Below are the code and all the weights of a small trained network. Each question names an input and a class and asks about switching units off, where a switched-off unit gives its printed mean instead of its output.

import numpy as np


def w(rows, s, z=0):
    codes = np.array(rows[::2]) - 128.0
    scale = np.full(codes.shape[1], s)
    scale[-1] = z or s
    return codes * scale


def norm(h):
    return h / np.sqrt((h * h).mean(-1, keepdims=True) + 1e-5)


def f(y):
    return y / 2 * (1 + np.tanh(0.7978845608 * (y + 0.044715 * y**3)))


def log_softmax(a):
    a = a - a.max(-1, keepdims=True)
    return a - np.log(np.exp(a).sum(-1, keepdims=True))


def net(x, mask):
    res = np.array(x, float).reshape(1, 2) / 4 @ E
    u = 0
    for l in range(3):
        y = f(norm(res) @ A[l][:, :-1].T + A[l][:, -1])
        res = res + np.where(mask[u : u + 5], y, B[l][:, -1]) @ B[l][:, :-1]
        u += 5
    return log_softmax(norm(res)[-1] @ U[:, :-1].T + U[:, -1])


A, B = {}, {}
E = w([
[254,148,121,53,74,109,251],'x0',
[182,161,100,138,93,221,170],'x1',
],0.0095)
A[0] = w([
[137,157,78,104,127,148,137,87],'0.n0',
[18,101,73,223,223,135,22,253],'0.n1',
[155,115,177,47,160,96,115,189],'0.n2',
[72,64,191,130,188,51,87,20],'0.n3',
[3,125,78,170,213,168,3,211],'0.n4',
],0.014,0.0048)
B[0] = w([
[144,88,127,93,99,163,82,136],'0.n0',
[66,43,248,31,184,209,69,254],'0.n1',
[124,100,88,114,137,54,136,156],'0.n2',
[76,196,155,189,125,193,70,184],'0.n3',
[43,202,187,43,159,195,31,249],'0.n4',
],0.016,0.026)
A[1] = w([
[110,130,94,60,91,103,130,206],'1.n0',
[140,190,81,186,71,250,148,144],'1.n1',
[170,137,64,90,111,100,169,149],'1.n2',
[104,154,82,139,123,124,69,1],'1.n3',
[131,112,114,78,91,134,78,87],'1.n4',
],0.015,0.0048)
B[1] = w([
[151,99,162,163,111,227,95,225],'1.n0',
[104,168,76,218,245,28,115,202],'1.n1',
[110,104,176,92,106,171,130,255],'1.n2',
[122,128,192,155,88,105,188,128],'1.n3',
[174,115,187,96,108,144,126,197],'1.n4',
],0.012,0.0083)
A[2] = w([
[110,182,75,238,211,23,137,162],'2.n0',
[188,164,55,111,23,222,201,148],'2.n1',
[155,76,104,108,182,86,111,46],'2.n2',
[162,187,195,110,35,252,116,147],'2.n3',
[170,192,30,50,201,47,171,1],'2.n4',
],0.014,0.0067)
B[2] = w([
[166,234,40,217,166,125,187,189],'2.n0',
[55,220,113,150,202,226,48,166],'2.n1',
[85,124,112,214,88,125,178,130],'2.n2',
[7,100,240,2,151,221,53,253],'2.n3',
[181,122,137,184,121,126,163,140],'2.n4',
],0.015,0.017)
U = w([
[3,95,237,85,114,183,63,254],'0',
[185,226,39,226,222,57,187,122],'1',
[194,21,151,73,113,93,177,11],'2',
],0.015,0.008)

Each question gives the input, the list of numbers given to net, and the class t.
The units are the neurons (one row each of A and B). Each row of codes is followed by its name. A weight is (code - 128) times the scale printed after its matrix; where a second scale follows, it is the last column's (A, B and U).
mask holds one flag per neuron, layer by layer. A switched-off neuron (its flag False) gives its mean, the last column of its row in B, instead of its output. The means were averaged over made-up inputs and are rounded, as every weight is.
A unit's drop is (log p(t) with every unit on - log p(t) with that unit switched off) / (log p(t) with every unit on - log p(t) with every unit switched off).
The circuit of an input: a set's keep is (log p(t) with only the set's units on - log p(t) with every unit switched off) / (log p(t) with every unit on - log p(t) with every unit switched off). Starting from the 12 units with the biggest drops (on a tie, the unit counted first), units are removed one at a time, each time the one whose removal leaves the highest keep (on an exact tie, the one counted first), for as long as the keep stays at least 0.8.
units of the circuit, in order: the units of the circuit, biggest drop first
k most important neurons: the k neurons with the biggest drops, biggest first
top k neurons in layer l: the k neurons of layer l with the biggest drops, biggest first
drop when u is switched off: that unit's drop, to one decimal
input [6,-6], class 2: 3 most important neurons	0.n2; 0.n4; 0.n3
input [4,7], class 1: units of the circuit, in order	0.n1; 0.n4; 1.n1
input [1,7], class 1: units of the circuit, in order	0.n1; 0.n4; 1.n1
input [0,5], class 1: 3 most important neurons	0.n1; 0.n4; 1.n1
input [2,-6], class 1: top neuron in layer 0	0.n1
input [6,8], class 1: 3 most important neurons	0.n1; 0.n4; 1.n1
input [2,-4], class 1: top 2 neurons in layer 0	0.n1; 0.n4
input [0,1], class 1: top 2 neurons in layer 1	1.n1; 1.n2
input [5,-8], class 1: 2 most important neurons	0.n1; 0.n4
input [5,-6], class 2: top 3 neurons in layer 2	2.n3; 2.n1; 2.n0
input [-1,4], class 1: drop when 1.n1 is switched off	1.1
input [4,-7], class 1: drop when 0.n4 is switched off	1.0
input [8,-7], class 2: drop when 0.n2 is switched off	0.9
input [3,-5], class 1: drop when 0.n1 is switched off	1.1
